Each row has a hidden value; after the row comes its grade, the name of the range that the value falls in. Each part has its own.
[ -51 -249  -33 -198  217 -105  -71   80   60  321  -54 -101 -202 -281
  -71  163 -137  -49  -67  136  181   40  -54  188   16  147  196  -70
   71  -31  275  291 -182 -209  153  120  -15  -36   -1  153  -10  265
 -182   23 -110  -13]
K
[-144 -166 -149 -106  222 -109  -80  135  -92  204  103 -124 -309 -146
  -29   47 -394   66    0  -50  115  -43   46  150   56  -44   50   72
  143  -50  197  396  -70 -142    0  179  121   11 -155  125  -86  506
  -87  -91  -23  -36]
M
[ -40 -296  -12 -177   99 -179 -125   68  -36  281  -95 -188  -96 -282
  -80  120 -144  -33 -240   72   93   -3   22  304  -77   53  239 -115
   94   49  331  410  -63 -119  128  149  -42  -85   15   89  -30    4
  -60  199   45  -21]
D
[ 128 -120  129  189 -287 -110   55  101  219 -455   69   54  328  288
   27  -18  315  -22 -177  -48   21 -157  -56   97  -32 -284 -120  -74
 -133 -225    9 -156  -93  -15 -418 -444   96  182  551  360 -268 -315
  -55  349  -45  246]
F
[-138   70  186  216 -141 -112  190 -162  116 -267   16   87   19  427
   24    1  216    2  -93   80   85 -116  178 -390  318   63  -18  310
   70 -187 -353 -397 -171  147 -376 -300   19  407  152  203   90    8
   36  -64 -112  -79]
F
[ 231  -40  -59   92 -201   -3  -84  147  222 -427   41   54  128  143
   20  153  269   57   46   27  -37 -325 -101  170  -59 -388 -104  -82
 -167 -216   31 -168   60  -41 -245 -336  167   15  366  173 -286 -242
  -66  281   49  378]
N
[  92 -259   71  -99  178  -26   57  -53   72  156  -72  -77   73  -87
  -90  207  -19   86   52   83   69  186   69 -222  126  336  197  245
   60  -91  -30   89 -109 -218  312  345 -229   85 -141  143  270  163
 -146 -138 -260 -367]
H
[  51  -45 -305  -60 -109  176   54 -254   73  222 -289 -156  -83 -237
 -314   44  -57    9 -155  119  269  -48  289 -126   56   34  179  -95
  -36  141 -102  288   71  132  -14  -52  -38 -113 -115  -79   -9 -219
  129  225  -22   65]
U
[  61 -194   89 -229   82  -71 -115  -31  -95  318 -261 -182   13 -210
 -181  168 -131  175 -200  154  160  -93  181   16   88  402  268  -19
  -95   65  -91  209   -3   -1  281  -13 -196   -6  -38 -176  215 -166
   78  117  188 -387]
H
[-174   54  -90   33 -111   14  -77 -114  226   73 -254    5 -324  -43
  -62  218  149  -98 -108  357  284 -359  -34    7  123 -119  217 -174
  141 -134  -27 -200 -125  111 -301 -325   53  112   97   16 -174  -10
    7  109   -8  405]
H
[ 144  -97 -250 -248   20  226   36 -152 -105  344 -131 -251 -117 -302
 -334   24 -243   73  -54   86  236  -17  249   -6   16  162  114   -5
  -16  162   58  421   98 -147  331  151  -71 -156 -179  -88   56  173
   58   21   44 -180]
Y
[  67 -286  197  -51  -53 -135 -139  135   38  -81  -66 -139  215  -92
  -34  202   65   99 -328  -56 -126  -32  -49  465  -59 -172  216  -94
    3  -76  203  143   11  -30  -33   27   -1   67  323  210 -102 -446
   11  407  169  -96]
D
[  62 -179   -1    9 -188  214  105 -122  -32  106 -260 -214  318  -58
 -360 -125 -141  183 -424  -60  291   20  191   34   50  106   77 -188
 -151   17 -160  281  -62   43 -180 -266 -125  115  266  104  -90 -331
  192  311   62 -238]
H
[ 247   73 -121  208 -270  428  303 -294  165 -407   12  -23  298  153
 -275  -10  271  128  -23  -83    3   83  207 -166  189 -243 -111  194
 -168  -63 -293 -230   74   58 -175 -134   90  148  243  311  -78 -370
  110  152 -136  -21]
N
[ 146  -76  -53  372  -53   92  103   -3  101 -586  102  105  273  201
   -6   -6  259  243   -1 -104 -122  -47  -74   30  144 -256 -251  129
 -352 -230 -139 -321 -111   73 -400 -286  192  125  337  364 -148 -394
    2  108 -100  237]
H
[-132   78  285   35 -451  -96  152 -309  187   22 -180  -66   95  300
 -113  -95  256 -156 -425  196  365 -187  396 -308  159  191  197   -1
  188  -13 -331 -143  -37  245 -274 -546 -164  358  320   34   55 -236
  180  284  130 -231]
U
[  62  -55    5   17 -252  244   -9 -149  -20  -22 -176 -225  170   -9
 -262    2  -87  229 -346  -63  109 -142  238  143   39 -133  132  -60
   28   -5 -154  160  173  122 -117 -124  -54  116  153    6  -86 -358
  263  304  266 -239]
U
[ -67 -176  -61  -32  189   21  -51  -71 -333  197   83 -227 -143 -253
 -125 -186 -321  258 -259  -26  103  -17  155  322   57  207  -60   35
 -139  116  200  352  -48  -31  132  -18   63  -85  -31   37   57   97
  123  -47  291 -234]
K
[  60 -164   52 -236  112 -198  -97  140  113  133   72  -50 -160  -77
   40  259  -43  -58  111   97   51  -64   36   38   16   72  180  124
  154  -88  149  167    1 -223  266  180  -25   25  -35   88   55  332
 -201   -2  -57 -138]
P
[ -29    9 -127  384  -69  133  178  -94  163 -485  187   88   47  287
   19  -33  111  127   81 -135  -38    1   33 -167  194 -354 -195  282
   15 -262 -155 -233  -71   47 -452  -59  192  238   97  415 -153   61
  -20  -74 -244  188]
P
[ 107  -39  331 -133 -251  130   60  -70  191  -19 -168 -102  224  227
 -162  251  145   65 -142  116  136 -126  121 -160  154   98  267  112
  202 -199 -285 -206   32 -114   71  -71 -236  376  241   91   80  -43
   32  110   19 -452]
F
[-258 -105 -163  -65  219 -245  -18   81 -139  224   97  -81 -392  -88
  -19  -73 -378  -18  -99  -45  152  -56  150   76  129   13   -4   78
   73   45  135  396 -155   24 -186  -28  220   27 -134   98  -67  428
  -39  -37    8   58]
P
[ -76 -223 -326  136  314 -222   34   39  -59   -6  177    3 -247  -41
   78  -60 -228   41  175  -86    0   95   68 -205   55   16 -141  302
   18  -55  184  324 -137 -109  -75  321  112 -102 -376  189   70  470
 -176 -254 -322  188]
U
[ 217  -89  -28   36 -102  306  -40  -91 -159 -166  -87 -207  232 -104
 -251   45  -46  394 -213  -69  -62 -129  119  293   58  -99   -2    6
 -241    0  -88   34  169   35   64  -70   16   -4  174   18  -42 -456
  237  201  324 -218]
D
[  19  149   80  204 -108  109  343 -184  140 -398  175  123   66  452
  -58  -12  224   35  121  -35   12   25  200 -455  387  -31 -172  465
  -28 -185 -418 -446 -130   35 -280 -203  134  399  155  334   75  146
  -26 -168 -239 -131]
N
[ -74  -71  -28  113   50   17  144 -153  160  -11  -91   33  -67  104
  -64  111   82    5   44  148  176   26   65 -373  233  149   87  211
   85 -165 -176 -159 -202  -36 -126   23  -82  208  -75  191  109  187
  -87 -165 -322  -14]
H
[  82 -197  -73  -49  210   -5   78 -124  105  107  -64  -52  -11  -77
  -84  276  -59  111  174    2  -36  244  203 -384  193  228  235  420
  134  -56 -161  118   21  -92  307  563 -180   65 -382   90  343  132
 -108 -168 -321 -386]
P
[ 191 -187   68  326 -157  -83   90    3  262 -563   35  113  409  239
   61   94  432   73  -42  -55 -136   24  -67  -75   36 -218  -81  121
 -193 -248  -72 -284  -87   28 -314 -152   19  137  353  394  -79 -505
  -85  237 -231  207]
D
[-100   42  108  236 -125   26  240 -256   55 -184   -8   40   69  291
  -77 -134  163   62 -143   95  211  -36  209 -373  302  198  -82  222
  -67 -118 -335 -302 -206  129 -305 -371  -20  320  172  208   95  -19
   78  -86 -107 -116]
H
[-155 -184  -59  134  -90 -131  170 -250  146  164 -307  -49   83    5
 -171  -58   60 -105 -322  113  319  123  242 -384  140  244  197  -19
   31   24 -174  159 -232  188 -307 -145 -166  129   -3  130   94 -241
   47  187 -287   21]
D
[ 275 -115   14  -32    3   -3  -60  214   27 -372  249  -19  150   19
    6  149   77  174   75 -166 -231  -84  -36  378   -6 -318 -125  110
 -218 -113  121   11  112 -134   50  -41  239  -12  313  259 -164 -161
  -80  212  140   -2]
P
[ 256  -42 -121  140 -252  306 -159 -104  260 -300   46  -69   14    5
   40  196  225  161  227  231  132 -354  -92    8 -157 -257   28    6
  196 -327  112 -203  258 -256  199   92 -180  -29   12   84 -154  190
  -47 -110    5  169]
M
[ -75  -45 -110  338 -237  124   28 -173  318 -296  -41   16    4  149
   24   68  200   16  -41   89  159 -140    0 -139   31 -331   65   23
  241 -286  -47 -172    0   54 -381  -59  -35  181   77  284 -200  -24
    4   54 -207  293]
M
[ 301   -2  -85  -66  -41  268   48    0  -84 -263  114 -108  124  -71
 -213  117   45  234   16 -105 -174  -68   85  317   99 -248 -100  120
 -280   20  -13  -30  153  -70  122  -43  228  -34  231  151 -104 -270
   73  175  201  -77]
Y
[ 161   -5  -94  261 -141  190  236  -70  289 -462   66  125  266  240
 -105   60  225   99  142  -90   63   72   60 -295  211 -204 -137  176
 -187 -240 -333 -260  -81   17 -322 -206  105  224  266  396 -135 -144
  -66   75 -336   82]
M
[   0 -159 -297  182  296  -73   39   50  -73 -107   71   41 -149   58
   17   -6 -192  200  254  -13   42  -41  -16 -337  149   98 -202  294
 -135 -169  -42   65 -177 -126 -116  157   55  -16 -320  111   81  434
 -133 -361 -316  165]
D
[  95 -184  -15  -72  167 -225  -79  100  187   12 -141   63  -59   44
   51  376   91   30  230  177    9  -96  -25 -348  116  190  186  226
   32 -194 -111  -84  -88 -128  126  205 -144   59 -201   -6  204  143
 -210 -110 -281  -11]
F
[ 182 -342  173  -74  140  -52   56   41   47   48  -31  -87  302    7
  -78  148  -32  175    2  -36   22  218   50 -195   74  355  127  244
  -26 -144  -57  127  -98 -268  299  306 -281  129  -16  194  264   76
 -142  -78 -232 -506]
H
[ -18   68 -266    3 -113  137  241 -241  -15  130  -91  -74  -82  -20
 -314 -230 -131  -17 -129   34  402  -21  380 -301  198  159  -99  -10
 -199  142 -262  225  -94  144 -209 -411  103   28   48   35  -49   58
  119   95  -60    9]
P
[-252 -243  -88   -3  316 -348  -69  156 -240  226   63  -78 -260 -144
    9 -179 -374   82 -239  -44  163  -39   41  207   86  192  -90  -42
 -164   43  219  417 -304   26 -235 -200  187  -30    4  111  -44  244
  -41    2   70   75]
K
[  13   73 -192  186   64  156    9  -56   30 -258  123   29 -244  225
   38   95  -48  216  307   72   17 -281    7 -286  179 -139 -156  358
  111 -277 -142 -249   25 -116 -105  102   70  138 -252   65   10  513
  -41 -405 -117  116]
N
[ -48  -17 -250   17 -255  112  151 -275  133  207 -304 -120  -13  -81
 -325 -142  -32 -102 -300  113  459  -70  333 -246   62   65  106 -208
  -40  118 -181  292  -56  197 -296 -379  -37    6   75   -2 -113 -189
  146  308  -78  141]
U
[ -30   22 -120  208   80  101  -74  -18  -20 -234   41   16 -220  199
   64  110  -54  276  219  141   45 -364  -71 -209  167  -61 -121  263
   64 -311 -124 -297  -29  -97 -134    9   11  147 -198   13    8  422
   -9 -391  -36  132]
D
[ -32 -111 -318  211  127 -103   75  -31 -204  -69    7  -14  -62   25
  -93 -289 -212  188  -45  -27  210 -121  150 -231  114  178 -312   57
 -383   17  -90  206 -193   90 -308 -331  128  -86  -80   21  -19  105
   56  -97  -64  227]
D
[ -40 -116  165 -240  107 -308  -43   81   96  163   56  -27 -205   24
   66  255    8 -124   35  120   24  -45  122  -62  116  160  230  226
  215  -51   60   76  -51 -126  206  141  -23  132  -45   73  160  295
 -173   -9  -42 -226]
U
[ 119 -213 -182  -96   70  160  -57  -65  -57  183 -312 -203   87 -315
 -311  191 -166  233 -191    0   46   25  122  128   60   36  230  -73
 -149   79  -51  304   54   50   91  158  -61 -101  -80  -47   33 -395
  122  243   50 -126]
D
[  19  126  -30  214 -101  206  206 -244  194 -320  109   70  -49  272
  -36   95  201   81  179   60   43  -37  163 -378  294  -96  -45  395
  110 -208 -314 -391    1   20 -130   -5   44  282  -18  243   63  166
   -7 -205 -203  -70]
P
[ -31 -262 -263   24  270 -250  -10  -15  167   98  -57   31 -237 -200
   53  257   59 -138  167  139  -12  131  -28 -181   42   23  174  181
  102  -45  228  170 -154 -100   61  422   -1 -135 -329  176  113  157
 -259  -77 -443  309]
F
[ 133 -190 -286  -75  151  267   71 -139  -84  186   62 -218  -71 -252
 -220    5 -309  179  106  -71  106  178  185  -71   16   77   30  216
   92   29  118  432  103 -256  360  504  -90 -115 -339  112  100  393
  -30 -199 -155 -268]
P

Part 2:
[ -33  204  123  -38 -178   88   87 -211  -46 -169  -81  -74 -154   18
 -246  159  198  -10  149  -17   27  -37 -173   63 -281  -85   17   55
   55  237  116  -89  116 -110  143  -36 -230  -95  -37   73 -191 -163
 -315  216  137  -65]
<61>
[  45  -88   51  -29   23  -68   45  -43   30  172   35   10  150   54
    4  -51  -92  -75  -13   -1  -23  -14   47  -60  114   48   62   63
  -50   46   -6  -44 -101   14  -40  -71  -75   61  -10   82   23  -31
   41 -147   67  -85]
<57>
[-138  -71  136  -94  -33  -17   46   15  176   87  133  -87   23   76
 -171   -3   55  -49  -88   -7  141   51  162 -100  -41  -73  131   64
   78   81 -125  -87  -44   63   44   16   -6  -42  -92  168  -50   15
    7  -55   76 -122]
<55>
[ 259 -243  148  -79 -249  -22   47 -183 -177 -307    4  199  -26  174
  -92 -239  102 -265 -126 -151  -63 -104  -66  225 -145  -59   -1 -132
  213 -133  330  237  -11  247   97  419  102  -33  202    3  343   75
 -321  -77   77  202]
<43>
[ -20  -77  133   92  -12  -89   33  -69   38  124   21  -53  119   23
    3   17  -44  -48   -9   32  -18  -33  -76  -59   94  -33    4   46
 -101  -33  -27  -21 -100  -90  -71  -98 -135  156   78  120  -16   42
   64  -41  125 -103]
<62>
[  41  -73  131  -20  -78  -94   15  -95   37  -62   58  -32  234   79
   49  -19   -1  -72 -139   20  -14  -33  -41  -71  125   -7  -23  -25
   40  -79  -72  -14 -134   56  -77  -40 -127  118   78   12  -20  123
   15 -134   58  -70]
<60>
[-278  379  258   83 -320  200 -311  471  421  170   -7 -505  -51  -31
  -81  443 -115   87 -221   51  212   55 -305 -155  315 -268  -13 -158
  -90  144 -487   56  -10 -274 -130 -276  122  174 -259 -318 -508   73
  245  -13 -213  -28]
<54>
[-115  109  193   64 -166  -22  -46   21  139  143   14 -150   31  -84
  -98  157   21   42  -56   75   66   58 -141  -61  102 -142   15   12
 -100  140  -55  -49  -50 -177  -44 -190 -101    3  -62   27 -140    3
   92   40   18  -62]
<64>
[ 205  155    2  -74 -129   66  -55 -109  -90   17   47   11   17   68
 -101   47   70 -163  -20  -51 -151   -3  -31   62   85   50  -15   30
  -93   89  107   97   32   73  -24  102  -38  -70  -31 -192  -17 -142
 -245 -150 -120  -57]
<64>
[  49  101   43  -45 -107   71  -57   78  100  133   54  -49   22   90
  -74   46  -47  -65  -59  -34    1   15   12  -58  151    5   47   11
  -59   79  -58   27  -28   48  -39   -8   43    2 -109 -101  -94  -69
  -30 -163  -95  -80]
<57>
[ -42  -94  113  -91  -19  -74    5  -54   96   94   87  -51  103    2
  -58  -39    2 -104  -48    4   20   50   75  -44   -4  -18  105   34
   10   95  -43  -46  -86   61  -21  -43  -62   12  -29   95   -9   41
   46  -63   25  -76]
<64>
[  55  -93  176 -124 -323   17  -37 -128    9 -163  -57   65 -212  -19
 -147  -88    5 -180   75  -77   40   36 -207  188 -312 -120  137 -200
  180  216  271   64   31  112  120  125   32 -115   47   28  123   93
 -125  196  -28  168]
<61>
[  51   96   82  217   72  -82  219 -201 -119  132   79  -12  218   72
 -143   74  262   97  -90   64  -99  -68   90 -110  247   -6 -146  350
 -253 -163   62  -45  -47 -203  -36  -34 -274    7   50  191   -3 -225
 -190 -194  284 -256]
<64>
[  59 -207   84  -45   46 -130  100 -112  -14   33  -44   -3  173   -9
   65 -193  -42 -126   34  -51  -89   -7    2   41  -42   66  112   66
    9   29  110   -6 -130   57   -6  -64 -124  116   49  159   95   47
   62  -77  138   16]
<57>
[  58  -47   46   36  -50  -56   46   45   61  273  -16 -108  131   26
   34  -18 -232  -48  -26   13  -18   30  -81  -56  226   52  102    4
  -60   59   -7  -58  -96 -103  -30 -146  -64   24  -64   30   85   21
  170 -185   62  -38]
<60>
[ 116   23   99  -44 -218   -1  -31 -126   16  -84  144   52   27  103
 -125  -11  115 -116 -143  -14  -28   28   -1   -7   65  -45  -13  -54
   19  -47   64   67  -33  156  -31  164   -6  -86   45  -77   65   61
 -153 -123  -86  -78]
<56>
[-149   35  153   75   45  -27    4   67  169  107   91 -219  155   28
  -65   94  112    8 -120   18   24   -1   66 -140  142  -73   -3  157
 -131  -71 -241   -7  -94  -78  -97 -107  -95  187  -47   86 -210    0
   69 -109   85 -191]
<43>
[ 196  117 -119 -224 -156  303 -235  357  226  198  185   10 -246  321
 -134  -96 -185 -298  -84 -239  -10   66  228  -20  167  112  213 -119
    6   54 -109  237   67  449  -18  369  492  -54 -259 -371  -33  -74
 -117 -389 -455  -55]
<62>
[  35   14  161   83 -152  -75   72 -202  -19 -117    4   39  101   24
  -47   12  141   15  -35   37  -30  -36 -135  -24   12  -68  -71   28
  -36  -47  104  -18  -79  -29  -35  -49 -203   50  115   89  -34   42
  -89   21  116  -82]
<57>
[  36  -16  103   47 -129  -55   33 -167  -10   72   81  -46   23   33
 -124   72    0  -81  -20   47  -15   10  -99  -25   37  -50    7  -17
  -44   13   33  -41  -30  -69  -21    8 -143  -34   67   62   77   40
  -52  -20   72 -126]
<43>
[   7  119   61   40 -132   56   84  -58   90    4  -27  -17  -84   61
 -111  -14   67   31   96  -39   -3   28  -69  -44  -49    3   75   67
  -50   82   93  -58   -5   16   38  -67 -106  -20  -68   80 -115  -49
  -60   11   36 -119]
<60>
[  40  416  -55  151  -15  270  157   35   51   12   30 -114 -206  257
 -298  101  316   81   95 -140  -74  -43  113 -100   42   59   -8  342
 -222  -75    3   34  154   -3   79  121  -58  -14 -193    5 -304 -356
 -380 -155   60 -320]
<62>
[  61  218   58   52 -152   75   10  -53   40  -21  -46  -50  -18   46
  -64   76   74   16   56  -23  -67   -6 -146  -29   51    6  -12   50
 -109   71   54    0   -2  -29  -24  -93 -128   34  -52  -70 -191  -83
 -105  -26  -28 -105]
<60>
[  -9   23   29 -123   38   38  -80   65   95  175   48 -164   61   40
  -42   60  -98 -168   11  -44  -31   11   49  -34   46   44  110   34
  -50  150 -166    2  -30   28  -46  -55   -9   96 -111  -67 -138  -64
   10 -118  -64  -95]
<43>
[ 135   72   11   32 -126   -3   22 -149  -43   77  184 -149  104  175
 -136  163  -48 -136 -145   47  -52   -4  -52  -92  230   27  -40  -39
  -24 -117 -126  -33    0  -40  -52  114 -135  -68   39 -106  104   49
 -128 -236   15 -233]
<54>
[ -27  -13   88  -36  -57  -40   73  -94    6  208   18  -79   15   -3
 -147   84  -84  -56   41   44   56   21  -37  -19   -2  -31   96   43
    1  205   25 -130    0 -148   66  -94 -134 -104  -60  129   44  -87
  -21   -1  137  -71]
<55>
[  -6 -175    0   74  241 -104  109  184   90  601   24  -29  273   66
   78  -87 -302    6  -39   17   12  -30  206 -171  407  109  109  231
 -209   18 -106  -87 -172 -146  -78 -208    9  142 -119  205   77 -162
  270 -356  181 -118]
<60>
[ -69 -216  301  178 -144 -213  -31    7   42  224  140  -59  366   77
   32  196 -201   15 -387  199  186 -112 -141 -171  472 -224 -180 -123
    0 -210 -230  -37 -203 -284 -151  -87  -76  148  200   92  164  193
  190 -185  229  -39]
<54>
[ -99  -31   50   16  -18   19   38   68  206  285   75  -86  -97   75
 -115   -9 -147  -39   90  -14   88   74   49 -124   12    5  193   36
  -60  108  -75 -109  -35   -1   10  -79   -3   13 -107  162  -40   18
  138  -40   29 -178]
<62>
[-50 -95  89 -83  45 -40  71 -16  80 129  19 -42  45   2 -85 -98  27 -85
  31 -49  10  35 120  -6 -72   7 152 129  -8 137  29 -40 -55  41  42 -41
 -42  12 -81 171 -15 -68  11 -48  93 -45]
<64>
[  47 -260  122  -85  -41 -137   -8  -70   -2  193   51   30  116  -14
   -9  -96 -172 -191  -50    9    8   15    2   43   35  -22  113  -62
   39  100   69    1 -107   16  -14    9   -4    5   59  106  220   72
   90  -78   65   51]
<61>
[ -75  230   80  -87 -238  112 -105  -19  189   90  115  -26 -142   63
 -209  220   -9    5   26   57  136   65  -56 -133   -6  -86   52  -85
   -9  244 -113 -125   34   26  -11  -80  -36 -126 -127  -77 -242  -37
  -70   58 -159 -194]
<56>
[  51   88    3   32   60  -53  146 -232  -80  203  185   51  199  176
 -173  180   59   28  -69  116   21  -74  156 -206  229   42  -99  199
 -109  -18 -100 -193  -25 -108  -27  -29 -253  -86   12  123  -29 -201
 -213 -205  184 -347]
<56>
[-140   59  107  -21   28    1  128  -38  101  104   24 -143   32   28
 -175   68  108   34   26    6   82   17   85  -89  -57  -38   94  189
  -13  143  -76 -143   -4 -100   74 -120 -158  -25 -126  203 -155 -129
  -50   -1  181 -154]
<64>
[ -61  -89  162   40  -42  -66   43    4   95   93   41 -108   69  -23
  -80  -59   70  -54  -75  -20    1   42   21   -8   31  -73   77   90
  -57   -4   12   31  -81  -29  -14  -22  -39   52  -14  139   28   33
   66  -60   97  -35]
<61>
[ 149 -177   -6   -4  116 -108  -12 -102  -50  280  136  107  189   93
   38  -82 -132 -193  -19    2 -130  -45  129  -58  206  102   13   76
 -175  -67   -3   40 -127   83 -139   47  -36  133  101   42  134  -32
    8 -245    5 -160]
<54>
[-368 -191  250  325  191 -221  381  -67  155  235 -133 -341  121 -164
  -78  -49   89  217  141   70   84   37  -74 -116 -109 -107  151  356
 -146  -25  -17 -251 -135 -454   73 -413 -408  199   -6  676  -38   36
  335  170  609 -167]
<54>
[  16    1   53  -22   43  -15  -39  -58   28  134   36  -24   77   35
  -19   44  -28 -114   59   -6  -65  -40    6  -43   37   26   19   70
 -130   72  -64   -1  -59    5  -84  -69  -96  154   15   16 -128  -68
  -35  -52    2 -138]
<54>
[-139   70  166   41  -28  -18  -31   18  135   69   49 -219  122    3
  -64  167   53   -6  -79   46   43  -14  -54 -109   91  -93  -15   65
  -79   23 -224  -40  -67 -127  -79 -149 -138  156  -28   35 -227   13
   44  -22   70 -149]
<43>
[ 258  200  111   45 -333  -17  -75 -311 -220 -112   49  216  169  155
  -29  291  -23  -25 -131  147  -26 -172 -307  -47  276  -69 -307 -175
  -20  -11   80  -20  -19 -103  -98    9 -222  -43  216 -237  -27  -56
 -333  -68  -14  -87]
<60>
[  19 -516    1 -111  150 -187  221  -17   41  480 -178  134  -43  -93
   73 -439 -479 -159  346  -89   21   79   49  107 -225  155  452   32
   69  354  356 -170 -136    9  160 -189    0  -26  -65  482  404    3
  358   34  254  160]
<60>
[ 249 -233   64  -45  -51 -159   44 -240 -187   67   81  142  185   34
    1 -166  -28 -242  -90  -16 -163  -18   18  109   95   50    9   -2
  -23  -50  240   97  -96   93  -34  164  -61  -41  163   30  351   27
 -104 -191   60   35]
<55>
[-363   -3  236  -92 -177   97   37  180  438  -38   71  -93 -234   69
 -267  -27  134  108  -12  -52  350  106  130 -149 -275 -208  235    8
  186  182 -147 -136  -18  135  127  -48  107  -49 -211  283 -268   81
   94  171   39  -91]
<56>
[ -44 -139  126  -32  -96  -89   73  -73   90  150   51  -18   24   -2
  -99  -53  -83  -53   -6   26   82   62   -7  -36  -23  -47  139  -15
   50  118   54 -104  -74  -18   39  -59  -69  -76  -19  187  117   67
   95  -10  102  -45]
<56>
[  31  -43   75  -21  -80   42   36  -10   49   47   -6   12  -84  113
  -95  -59  -41 -107   62  -80   18  -27  -20   17  -72   -7  102    5
   20   62   70   22   -3   63   51   65   14   40  -14   79    3  -33
  -80  -22   53  -32]
<62>
